Here is a tiny trained network, its code and every weight. The questions are about switching its units off for an input and a class, where a switched-off unit gives its printed mean instead of its output.

import numpy as np


def w(rows, s, z=0):
    codes = np.array(rows[::2]) - 128.0
    scale = np.full(codes.shape[1], s)
    scale[-1] = z or s
    return codes * scale


def f(y):
    return np.maximum(y, 0)


def log_softmax(a):
    a = a - a.max(-1, keepdims=True)
    return a - np.log(np.exp(a).sum(-1, keepdims=True))


def net(x, mask):
    res = np.array(x, float).reshape(1, 6) / 4 @ E
    y = f(res @ A[0][:, :-1].T + A[0][:, -1])
    res = res + np.where(mask, y, B[0][:, -1]) @ B[0][:, :-1]
    return log_softmax(res[-1] @ U[:, :-1].T + U[:, -1])


A, B = {}, {}
E = w([
[128,106,123,145,122],'x0',
[231,175,38,62,14],'x1',
[131,232,71,229,160],'x2',
[33,87,2,84,201],'x3',
[127,128,128,129,128],'x4',
[22,170,144,141,16],'x5',
],0.0048)
A[0] = w([
[39,114,130,131,30,100],'neuron 0',
[215,132,235,206,64,78],'neuron 1',
[118,72,167,22,135,99],'neuron 2',
[74,115,184,164,154,77],'neuron 3',
[86,114,60,93,159,50],'neuron 4',
[158,10,160,133,81,167],'neuron 5',
[169,123,68,226,120,191],'neuron 6',
[255,78,114,127,233,82],'neuron 7',
[148,174,102,161,155,100],'neuron 8',
[77,172,142,150,58,143],'neuron 9',
[139,158,133,201,163,125],'neuron 10',
[181,182,137,68,96,110],'neuron 11',
[51,133,65,99,134,100],'neuron 12',
[144,177,214,128,160,117],'neuron 13',
[111,125,185,164,176,95],'neuron 14',
[124,98,152,95,118,92],'neuron 15',
[196,115,34,97,58,63],'neuron 16',
[87,71,166,184,176,81],'neuron 17',
[167,154,65,116,84,98],'neuron 18',
[122,100,141,115,116,107],'neuron 19',
[133,153,125,114,145,254],'neuron 20',
[117,64,49,132,167,120],'neuron 21',
[134,148,121,160,130,95],'neuron 22',
[98,132,170,149,177,85],'neuron 23',
[123,213,88,182,158,77],'neuron 24',
],0.0099,0.0071)
B[0] = w([
[176,163,200,174,137,184],'neuron 0',
[204,117,20,154,132,200],'neuron 1',
[65,190,96,132,67,174],'neuron 2',
[122,61,148,118,96,163],'neuron 3',
[181,117,77,169,101,152],'neuron 4',
[64,194,90,88,136,197],'neuron 5',
[62,170,115,89,153,214],'neuron 6',
[185,163,255,209,109,193],'neuron 7',
[92,159,118,143,78,157],'neuron 8',
[149,146,199,149,157,196],'neuron 9',
[90,143,125,90,95,178],'neuron 10',
[88,72,127,124,147,170],'neuron 11',
[198,131,80,136,158,173],'neuron 12',
[146,115,83,121,163,170],'neuron 13',
[113,71,141,117,109,166],'neuron 14',
[103,152,123,155,101,140],'neuron 15',
[84,20,148,148,108,175],'neuron 16',
[116,54,124,111,105,175],'neuron 17',
[98,59,141,140,130,169],'neuron 18',
[112,136,123,137,104,137],'neuron 19',
[119,138,139,51,208,253],'neuron 20',
[183,133,72,127,158,181],'neuron 21',
[114,140,111,137,104,137],'neuron 22',
[110,77,130,120,103,157],'neuron 23',
[92,168,105,169,37,173],'neuron 24',
],0.025,0.0072)
U = w([
[105,1,137,109,80,61],'0',
[236,132,13,164,123,72],'1',
[184,179,242,196,107,92],'2',
[119,153,124,49,168,255],'3',
[73,209,93,106,27,27],'4',
[131,142,133,43,171,236],'5',
],0.0071,0.0064)

Each question gives the input, the list of numbers given to net, and the class t.
The units are the neurons (one row each of A and B). Each row of codes is followed by its name. A weight is (code - 128) times the scale printed after its matrix; where a second scale follows, it is the last column's (A, B and U).
mask holds one flag per neuron, in row order. A switched-off neuron (its flag False) gives its mean, the last column of its row in B, instead of its output. The means were averaged over made-up inputs and are rounded, as every weight is.
A unit's drop is (log p(t) with every unit on - log p(t) with that unit switched off) / (log p(t) with every unit on - log p(t) with every unit switched off).
The circuit of an input: a set's keep is (log p(t) with only the set's units on - log p(t) with every unit switched off) / (log p(t) with every unit on - log p(t) with every unit switched off). Starting from the 12 units with the biggest drops (on a tie, the unit counted first), units are removed one at a time, each time the one whose removal leaves the highest keep (on an exact tie, the one counted first), for as long as the keep stays at least 0.8.
units of the circuit, in order: the units of the circuit, biggest drop first
most important unit: the unit with the biggest drop
top k neurons: the k neurons with the biggest drops, biggest first
drop of u: that unit's drop, to one decimal
input [2,-4,7,-4,-3,-5], class 4: top 2 neurons : neuron 24; neuron 10
input [-5,-5,-7,-2,-6,8], class 2: units of the circuit, in order : neuron 0
input [1,1,7,-3,0,-5], class 4: units of the circuit, in order : neuron 24; neuron 8
input [4,3,-1,6,-2,3], class 1: units of the circuit, in order : neuron 12; neuron 4
input [3,-7,1,-4,-1,-4], class 0: units of the circuit, in order : neuron 17; neuron 14
input [2,4,-5,7,2,-8], class 2: top 2 neurons : neuron 7; neuron 1
input [5,-5,4,-4,4,2], class 0: units of the circuit, in order : neuron 3; neuron 14
input [4,0,-7,3,-4,-3], class 4: top 2 neurons : neuron 2; neuron 5
input [-3,-1,-4,5,0,0], class 1: units of the circuit, in order : neuron 6; neuron 21
input [7,8,7,8,-2,4], class 0: top 3 neurons : neuron 16; neuron 18; neuron 1
input [3,5,4,6,5,3], class 1: top 4 neurons : neuron 12; neuron 4; neuron 21; neuron 5
input [5,-3,8,-7,6,-7], class 4: units of the circuit, in order : neuron 10; neuron 24
input [-1,7,8,-2,7,-1], class 4: top 2 neurons : neuron 24; neuron 6
input [-4,-2,-4,-3,-5,5], class 2: most important unit : neuron 0
input [-4,1,6,-2,4,-6], class 2: top 2 neurons : neuron 7; neuron 5
input [-1,-2,-7,2,3,-6], class 4: top 2 neurons : neuron 2; neuron 5
input [4,0,2,6,-1,7], class 2: top 2 neurons : neuron 0; neuron 1
input [2,8,-2,-8,6,7], class 0: top 2 neurons : neuron 16; neuron 11
input [-2,3,-4,-2,4,8], class 2: top 2 neurons : neuron 0; neuron 9
input [-4,-1,8,4,-2,-1], class 4: units of the circuit, in order : neuron 24
input [4,-4,7,-8,3,-7], class 1: top 2 neurons : neuron 1; neuron 13
input [-8,3,6,0,4,8], class 2: top 2 neurons : neuron 9; neuron 0
input [-3,-7,6,-7,-4,5], class 0: top 2 neurons : neuron 3; neuron 14
input [0,-7,-8,7,7,-8], class 2: top 2 neurons : neuron 7; neuron 1
input [-7,2,1,-7,-1,-5], class 1: drop of neuron 1 : 1.9
input [6,7,4,3,0,5], class 0: drop of neuron 16 : 1.0
input [1,-7,-8,6,-3,5], class 4: drop of neuron 8 : -0.1
input [-3,-3,6,3,-6,2], class 4: drop of neuron 10 : 0.2
